[128 = 0]
[126 201 147 118 157 192 105 145 129  48 146  87 122 138 122  70 134 118
 143 108 111  97 129  97 133 143 139 127 149 154  95 115 141 150  97 133
 123 149 107 121  96 128 147 131 115 162 178 159 116 150 120 130 121 133
 142 127 136 151 119  92 150 120 146 110 155 119 122 142  81 178 107 103
 138 147] : <45>/(66)
[ 96   4 134 182 115 166 129 137 143  88 138 115 136 146 118  90 105 125
 130  92 153 169 139 137 104 111 130 112  74  97 168 141 143 177 145 104
 116 142 123  97  97 131 122 110 125 119 102 115 123  91 135 118 126 126
 139 113 128 129 131 130 133 149 116 110 132 151 127 151 123  86 133  57
  91 168] : <41>/(36)
[110  66 151 234 131 200 116 146 119  54 108 132 136 182 109  76 118 150
 136 167 153 165 139  95 104 133 151  76  78  75 176 114 155 181 154  90
  93 144 100 126  91 128 150 129 139  85  78 189 122  59 113  95 113  90
 166 111 119 134 104 126 142 140 140  88 115 151 137 131  98 110 132  57
  88 154] : <41>/(38)
[147 198 111  74 115  94 138 101 136 178 130 140 122  84 142 155 147 125
 139  83 123 160 111 153 139 109 120 118 137 158 142 138 110  87 144 132
 137 135 165 136 139 117  80 133 135 132 130 100 141 151 133 125 145 136
 135 155 137 123 144 135 114 130 115 158  96 124 126 140 158 121 126 171
 146 144] : <42>/(69)
[135  65 132 162 122 114 142 122 126 159 112 172 129 150 131 137 120 140
 149 143  98 150 140 153 138 126 154 128 143  88 181 136 110  99 132 115
 127  66 128 127 197 114 125 126 125 109  69 107 135 114 143 144 133 117
 126 139 112 131 138 141 113 138 121 125 110 134 138 121 122 128 164 189
 115 123] : <43>/(41)
[ 99 100 129 172 100 145 128  91 125  94 110 104 132 140 124  92 103 126
 142 138 160 155 122 129 117 143 127 128  76 110 124 121 141 146 179 115
 138 127 156 122  96 136  49 148 129 102 100 143 138  87 112 118 110  99
 128 130 123 125 109 150 121 123 116 107  95 139 133 129 115 125 132  90
 101 141] : <41>/(36)
[ 84 161 133 146 143 147 127 116 117  97 125 113 158 157 117  78  96 123
 154 134 106 169 109 116 128 122 142 136 133 138 167 131 154 166 117 104
 111 134 131 150  75 120 141 105 126 107 112 127 127  95 141 112 120 141
 216 114 126 137 155 147 144 150 108 119 117 137 129  60 126 148 130  78
 111 117] : <41>/(62)
[123  79 120 115 102  90 158  94 123 176 116 162 134  82 133 161 140 123
 109  99 132 191 121 125 133 112 122 123 117 118 151 141 132  82 164 127
 127  88 151  93 159 123 106 136 131 139 125  39 140 152 132 137 127 128
 137 123 137 119 150 111 113 141 117 160  99 133 110 123 168 126 143 208
 108 121] : <42>/(68)
[132  32 141 166 114 122 145 118 117 163 115 167 158 143 131 138 143 126
 159 146  89 169 118 148 127 159 136 133 117  47 179 162 132 141 123 137
 105 120 143 108 235 131 105 130 142 155  59 123 151 102 138 147 100 103
 105 111 124 115 155 164 115 148 102  88 101 142 101 122 134 137 156 169
  96 143] : <43>/(40)
[138  73 151 126 145 160 141 145 138 184 132 155 113 147 126  99 134 116
 102 133 137  80 113 146 140 132 131 118 178 143  52 124 128  80  83 166
 153 155 134 130 169 113 147 133 118 159 176 136 125 166 148 165 181 121
  52 116 121 143 150 123 152 102 125 139 188 110 140 139 122 130 126 152
 170 126] : <45>/(65)
[104  76 128 152 134 164 141 137 119  81 152  82 134 128 130 115  96 139
 118 139 136 152 121 137 101 133 120 127  77  98 170 166 131 176 123 113
 121  99 121  88  39 127 115 127 159 102 102 128 114  79 124 134  98 118
 115 126 126 112  91 154 143 133 126 112 115 124 126 147 148  76 130  68
 113 176] : <41>/(36)
[197 215 127 108 148 127 127 122 131  82 116  87 141 121 113 114 111 141
 151 174 109 148  87 100 134  84 135 141 130 138 163 107 143 169 118 107
  84 113 145 148  63 130 147 121 140 112 126 175 132 110 132 105  99 131
 210 107 130 124 131 147 132 142 113 101 120 123 126  67 135 129 162  95
 119 125] : <41>/(62)
[145 188 152  62 165 175 118 135 125  95 157 102 129 150 122  70 115 115
 143 130  71  52 116 117 185 158 157 110 194 168  47 136 149 114  32 163
 143 160  93 146 117 132 153 122 116 172 183 120 114 154 137 137 144 159
 122 124 132 144 139 101 146 120 142 153 174 120 136 118 102 175 112 127
 151 119] : <45>/(66)
[121  69 139 176 123 125 136 143 124 115 135 138 128 157 125 135  93 137
 118 152 106 129 122 146 119 153 127 122 135  82 176 139 143 121 153 122
 151 142 110  96 145 137 135 109 126 108  76 123 122  86 144 138 106 115
 111 114 126 125 118 153 112 154 133  99 147 140 132 127 122 127 132 117
 107 148] : <43>/(64)
[122 106 117 146 110  96 135 101 118 186 112 166 120 105 136 152 148 127
 124  88 173 161 114 135 114 140 122 125 111 114 159 123 152  96 174 116
 139 142 168 134 164 120 114 146 130 112 121 121 142 146 135 107 142 119
 106 135 135 137 150 125 120 129 111 130  90 102 127 116 153 156 150 142
 113 107] : <42>/(68)
[141 115 137  48 113 144 148 134 120 167 150 117 105 118 159 112 132 144
  98  96 102  92 143 136 174 117 117 126 210 173  56 137 106 101  93 171
 159 165 119 131 162 131 147 135 138 173 174  87 121 190 141 152 150 160
 123 126 117 150 167  89 126 107 135 171 184 114 129 148 111 145 123 182
 154 115] : <45>/(65)
